Below are the code and all the weights of a small trained network. Each question names an input and a target symbol and asks about switching units off, where a switched-off unit gives its printed mean instead of its output.

import numpy as np


def w(rows, s, z=0):
    codes = np.array(rows[::2]) - 128.0
    scale = np.full(codes.shape[1], s)
    scale[-1] = z or s
    return codes * scale


def f(y):
    return np.maximum(y, 0)


def softmax(a):
    e = np.exp(a - a.max(-1, keepdims=True))
    return e / e.sum(-1, keepdims=True)


def log_softmax(a):
    a = a - a.max(-1, keepdims=True)
    return a - np.log(np.exp(a).sum(-1, keepdims=True))


def net(x, mask):
    ids = ['αβγδζηθλμξπστφω'.index(c) for c in x.split()]
    T = len(ids)
    res = E[ids] + P[:T]
    r = res
    for j in range(3):
        rows = slice(3 * j, 3 * j + 3)
        q, k, v = (r @ M[0][rows].T for M in (Q, K, V))
        z = softmax(np.where(np.tri(T) > 0, q @ k.T / 3**0.5, -1e9)) @ v
        o = O[0][rows]
        res = res + np.where(mask[j], z, o[:, -1]) @ o[:, :-1]
    y = f(res @ A[0][:, :-1].T + A[0][:, -1])
    res = res + np.where(mask[3:15], y, B[0][:, -1]) @ B[0][:, :-1]
    return log_softmax(res[-1] @ U[:, :-1].T + U[:, -1])


Q, K, V, O, A, B = {}, {}, {}, {}, {}, {}
E = w([
[121,184,158],'α',
[116,179,155],'β',
[138,153,128],'γ',
[154,127,115],'δ',
[171,118,251],'ζ',
[121,146,135],'η',
[131,154,117],'θ',
[176,81,163],'λ',
[114,148,141],'μ',
[149,153,120],'ξ',
[115,145,138],'π',
[115,144,134],'σ',
[121,145,132],'τ',
[168,196,117],'φ',
[108,91,65],'ω',
],0.026)
P = w([
[64,213,163],'0',
[43,225,160],'1',
[52,243,156],'2',
[78,245,153],'3',
[93,255,142],'4',
[110,249,124],'5',
[132,248,109],'6',
[146,247,94],'7',
[163,240,73],'8',
[188,233,52],'9',
[194,235,47],'10',
[190,246,55],'11',
],0.0058)
Q[0] = w([
[167,44,115],'head 0',
[145,163,98],'head 0',
[153,140,137],'head 0',
[57,183,8],'head 1',
[94,81,57],'head 1',
[80,165,148],'head 1',
[146,102,169],'head 2',
[151,97,99],'head 2',
[177,173,157],'head 2',
],0.016)
K[0] = w([
[179,133,27],'head 0',
[169,64,247],'head 0',
[137,37,158],'head 0',
[223,111,7],'head 1',
[81,154,100],'head 1',
[206,147,113],'head 1',
[93,246,83],'head 2',
[125,95,154],'head 2',
[149,79,60],'head 2',
],0.014)
V[0] = w([
[26,226,91],'head 0',
[132,75,122],'head 0',
[137,70,248],'head 0',
[100,99,93],'head 1',
[213,140,157],'head 1',
[179,242,149],'head 1',
[130,172,93],'head 2',
[31,132,19],'head 2',
[111,114,54],'head 2',
],0.012)
O[0] = w([
[164,174,170,185],'head 0',
[143,136,188,45],'head 0',
[198,112,2,212],'head 0',
[53,117,65,128],'head 1',
[231,82,121,115],'head 1',
[230,133,88,252],'head 1',
[83,247,114,168],'head 2',
[75,176,183,161],'head 2',
[170,160,156,128],'head 2',
],0.0081,0.0031)
A[0] = w([
[228,45,10,136],'neuron 0',
[231,94,153,28],'neuron 1',
[144,177,198,229],'neuron 2',
[195,132,174,2],'neuron 3',
[218,138,229,85],'neuron 4',
[233,231,100,103],'neuron 5',
[184,109,77,77],'neuron 6',
[215,212,108,111],'neuron 7',
[92,92,126,175],'neuron 8',
[112,47,85,190],'neuron 9',
[103,226,108,117],'neuron 10',
[86,132,16,123],'neuron 11',
],0.011,0.0096)
B[0] = w([
[167,110,205,250],'neuron 0',
[64,177,109,168],'neuron 1',
[218,132,27,205],'neuron 2',
[47,109,135,154],'neuron 3',
[89,59,135,193],'neuron 4',
[73,125,139,229],'neuron 5',
[78,83,3,174],'neuron 6',
[27,135,141,212],'neuron 7',
[240,175,140,153],'neuron 8',
[25,240,124,184],'neuron 9',
[181,59,215,178],'neuron 10',
[105,95,238,206],'neuron 11',
],0.0065,0.027)
U = w([
[116,172,98,179],'α',
[128,161,115,188],'β',
[137,151,120,111],'γ',
[142,152,148,58],'δ',
[110,75,161,2],'ζ',
[145,160,121,112],'η',
[142,161,253,131],'θ',
[221,69,167,234],'λ',
[147,151,115,204],'μ',
[144,116,118,137],'ξ',
[143,164,110,157],'π',
[141,153,132,85],'σ',
[138,156,146,29],'τ',
[117,173,88,139],'φ',
[59,219,58,88],'ω',
],0.011,0.0066)

Each question gives the input, a string of symbols that net reads in full, and the target symbol t.
The units are the heads (3 rows each of Q, K, V and O) and the neurons (one row each of A and B). Each row of codes is followed by its name. A weight is (code - 128) times the scale printed after its matrix; where a second scale follows, it is the last column's (O, A, B and U).
mask holds one flag per unit, heads first, then neurons. A switched-off unit (its flag False) gives its mean, the last column of its rows in O or B, instead of its output. The means were averaged over made-up inputs and are rounded, as every weight is.
A unit's drop is (log p(t) with every unit on - log p(t) with that unit switched off) / (log p(t) with every unit on - log p(t) with every unit switched off).
The circuit of an input: a set's keep is (log p(t) with only the set's units on - log p(t) with every unit switched off) / (log p(t) with every unit on - log p(t) with every unit switched off). Starting from the 12 units with the biggest drops (on a tie, the unit counted first), units are removed one at a time, each time the one whose removal leaves the highest keep (on an exact tie, the one counted first), for as long as the keep stays at least 0.8.
units of the circuit, in order: the units of the circuit, biggest drop first
unit that matters most: the unit with the biggest drop
top k neurons: the k neurons with the biggest drops, biggest first
which heads matter: for each layer, one digit per head in row order, 1 if its drop is at least 0.15 and else 0, layers parted by /
input φ θ α, target ω: top 2 neurons => (neuron 0; neuron 7)
input λ ζ ω, target ζ: units of the circuit, in order => (head 2)
input π θ ζ φ, target ω: units of the circuit, in order => (neuron 7; head 1; neuron 1)
input ω ω ω ζ λ ω λ λ ζ ω, target ζ: units of the circuit, in order => (head 2; head 1)
input η ω ω λ ζ ζ λ φ λ η, target ζ: top 2 neurons => (neuron 0; neuron 6)
input ω ω ω θ, target θ: which heads matter => 111
input φ τ ζ π φ λ τ, target ζ: top 3 neurons => (neuron 0; neuron 6; neuron 11)
input ζ η φ φ η λ μ ω θ, target ζ: top 2 neurons => (neuron 0; neuron 11)
input ζ ζ δ, target ζ: which heads matter => 101
input θ φ φ η, target ω: top 2 neurons => (neuron 0; neuron 11)
input ζ π φ α, target ω: top 3 neurons => (neuron 6; neuron 7; neuron 1)
input α φ ζ λ ω φ ζ λ λ π, target ζ: which heads matter => 101
input ζ γ ζ, target ζ: top 3 neurons => (neuron 4; neuron 9; neuron 3)
input ω γ ω γ λ ζ, target ζ: unit that matters most => neuron 4
input φ φ β, target ω: top 4 neurons => (neuron 0; neuron 7; neuron 11; neuron 5)
input ζ π ω τ τ λ τ φ φ ω γ, target ζ: which heads matter => 100
input φ λ θ θ λ λ φ ξ ζ σ, target ζ: which heads matter => 101
input π φ γ, target ω: top 3 neurons => (neuron 7; neuron 11; neuron 0)
input σ ω ω λ, target λ: top 3 neurons => (neuron 2; neuron 9; neuron 7)
input ω π ω ω ω ω θ ω, target θ: unit that matters most => head 1
